Below are the code and all the weights of a small trained network. Each question names an input and a target symbol and asks about switching units off, where a switched-off unit gives its printed mean instead of its output.

import numpy as np


def w(rows, s, z=0):
    codes = np.array(rows[::2]) - 128.0
    scale = np.full(codes.shape[1], s)
    scale[-1] = z or s
    return codes * scale


def norm(h):
    return h / np.sqrt((h * h).mean(-1, keepdims=True) + 1e-5)


def f(y):
    return y / 2 * (1 + np.tanh(0.7978845608 * (y + 0.044715 * y**3)))


def softmax(a):
    e = np.exp(a - a.max(-1, keepdims=True))
    return e / e.sum(-1, keepdims=True)


def log_softmax(a):
    a = a - a.max(-1, keepdims=True)
    return a - np.log(np.exp(a).sum(-1, keepdims=True))


def net(x, mask):
    ids = ['αβελσψω'.index(c) for c in x.split()]
    T = len(ids)
    res = E[ids] + P[:T]
    r = norm(res)
    for j in range(3):
        rows = slice(2 * j, 2 * j + 2)
        q, k, v = (r @ M[0][rows].T for M in (Q, K, V))
        z = softmax(np.where(np.tri(T) > 0, q @ k.T / 2**0.5, -1e9)) @ v
        o = O[0][rows]
        res = res + np.where(mask[j], z, o[:, -1]) @ o[:, :-1]
    y = f(norm(res) @ A[0][:, :-1].T + A[0][:, -1])
    res = res + np.where(mask[3:19], y, B[0][:, -1]) @ B[0][:, :-1]
    return log_softmax(norm(res)[-1] @ U[:, :-1].T + U[:, -1])


Q, K, V, O, A, B = {}, {}, {}, {}, {}, {}
E = w([
[197,180,178,141],'α',
[144,140,169,124],'β',
[129,194,130,169],'ε',
[200,123,64,82],'λ',
[78,252,115,83],'σ',
[36,222,136,182],'ψ',
[93,84,190,112],'ω',
],0.024)
P = w([
[60,139,1,57],'0',
[91,111,77,67],'1',
[98,140,110,52],'2',
[99,130,132,52],'3',
[115,99,142,63],'4',
[127,100,155,73],'5',
[137,96,162,88],'6',
[150,78,163,106],'7',
[162,66,175,110],'8',
[179,69,188,120],'9',
[184,66,195,145],'10',
[182,54,208,155],'11',
[197,65,219,177],'12',
[192,64,174,150],'13',
],0.0077)
Q[0] = w([
[196,88,67,154],'h0',
[114,104,35,120],'h0',
[88,156,95,172],'h1',
[195,157,60,150],'h1',
[135,106,53,193],'h2',
[141,158,253,121],'h2',
],0.03)
K[0] = w([
[199,60,37,86],'h0',
[79,179,70,57],'h0',
[65,144,172,169],'h1',
[145,252,120,131],'h1',
[80,180,162,194],'h2',
[194,36,90,115],'h2',
],0.024)
V[0] = w([
[42,38,149,140],'h0',
[126,108,31,170],'h0',
[157,171,121,186],'h1',
[131,157,220,140],'h1',
[184,89,6,86],'h2',
[96,113,59,182],'h2',
],0.018)
O[0] = w([
[31,104,59,132,106],'h0',
[37,110,219,66,7],'h0',
[84,53,170,77,69],'h1',
[72,131,94,202,210],'h1',
[226,248,169,202,116],'h2',
[137,160,191,134,50],'h2',
],0.012)
A[0] = w([
[76,148,64,168,156],'n0',
[46,126,151,211,154],'n1',
[134,207,99,53,70],'n2',
[108,130,108,157,65],'n3',
[219,71,89,74,246],'n4',
[121,96,144,252,176],'n5',
[130,151,200,128,5],'n6',
[135,190,154,79,139],'n7',
[225,85,127,189,64],'n8',
[73,154,145,192,97],'n9',
[151,120,136,135,140],'n10',
[68,125,202,146,61],'n11',
[112,105,141,157,137],'n12',
[138,135,132,126,32],'n13',
[117,128,158,41,170],'n14',
[112,34,198,203,126],'n15',
],0.015,0.0028)
B[0] = w([
[166,96,176,43,254],'n0',
[29,151,232,172,172],'n1',
[92,109,53,80,151],'n2',
[157,126,157,116,149],'n3',
[148,112,211,47,224],'n4',
[169,248,141,122,216],'n5',
[171,110,115,97,137],'n6',
[128,154,87,70,154],'n7',
[54,39,88,186,210],'n8',
[109,55,219,177,145],'n9',
[118,106,148,144,136],'n10',
[137,131,223,148,122],'n11',
[107,145,137,107,138],'n12',
[131,119,130,127,116],'n13',
[192,174,61,74,146],'n14',
[163,175,88,4,161],'n15',
],0.018,0.0077)
U = w([
[168,163,186,84,190],'α',
[187,24,3,180,2],'β',
[45,113,197,158,72],'ε',
[140,134,113,223,192],'λ',
[166,2,172,175,57],'σ',
[89,153,4,107,58],'ψ',
[32,54,52,172,226],'ω',
],0.0079,0.0041)

Each question gives the input, a string of symbols that net reads in full, and the target symbol t.
The units are the heads (2 rows each of Q, K, V and O) and the neurons (one row each of A and B). Each row of codes is followed by its name. A weight is (code - 128) times the scale printed after its matrix; where a second scale follows, it is the last column's (O, A, B and U).
mask holds one flag per unit, heads first, then neurons. A switched-off unit (its flag False) gives its mean, the last column of its rows in O or B, instead of its output. The means were averaged over made-up inputs and are rounded, as every weight is.
A unit's drop is (log p(t) with every unit on - log p(t) with that unit switched off) / (log p(t) with every unit on - log p(t) with every unit switched off).
The circuit of an input: a set's keep is (log p(t) with only the set's units on - log p(t) with every unit switched off) / (log p(t) with every unit on - log p(t) with every unit switched off). Starting from the 12 units with the biggest drops (on a tie, the unit counted first), units are removed one at a time, each time the one whose removal leaves the highest keep (on an exact tie, the one counted first), for as long as the keep stays at least 0.8.
units of the circuit, in order: the units of the circuit, biggest drop first
k most important neurons: the k neurons with the biggest drops, biggest first
which heads matter: for each layer, one digit per head in row order, 1 if its drop is at least 0.15 and else 0, layers parted by /
drop of u: that unit's drop, to one decimal
input ε ε ω ε σ ω ψ ε ω ω α α σ, target ω: which heads matter -> 001
input ω ω ω ε ω β, target β: units of the circuit, in order -> (h0, n8)
input ω α ε ε α σ ω ω, target ω: units of the circuit, in order -> (h0)
input σ β σ ε λ ε σ, target λ: 2 most important neurons -> (n0, n4)
input ω ω ω α, target σ: which heads matter -> 101
input ε ω ε β ω ω, target ω: which heads matter -> 101
input σ α λ σ ε ω β λ β, target λ: which heads matter -> 001
input ω ω ψ ω β β β, target β: units of the circuit, in order -> (h0, h2)
input ε ε ω σ ε α, target σ: which heads matter -> 100
input σ β ε ω ψ, target ε: 3 most important neurons -> (n1, n0, n8)
input λ ε ω ω σ ω, target λ: drop of h2 -> 0.2
input ω β ω β ω ε σ ω ψ ω α ω ω σ, target ω: drop of h2 -> 0.4
input α α ε ω ω ω ω ε ε ω ω ε, target ω: drop of n4 -> 0.0
input λ ψ ψ ω ω β, target λ: units of the circuit, in order -> (h2)
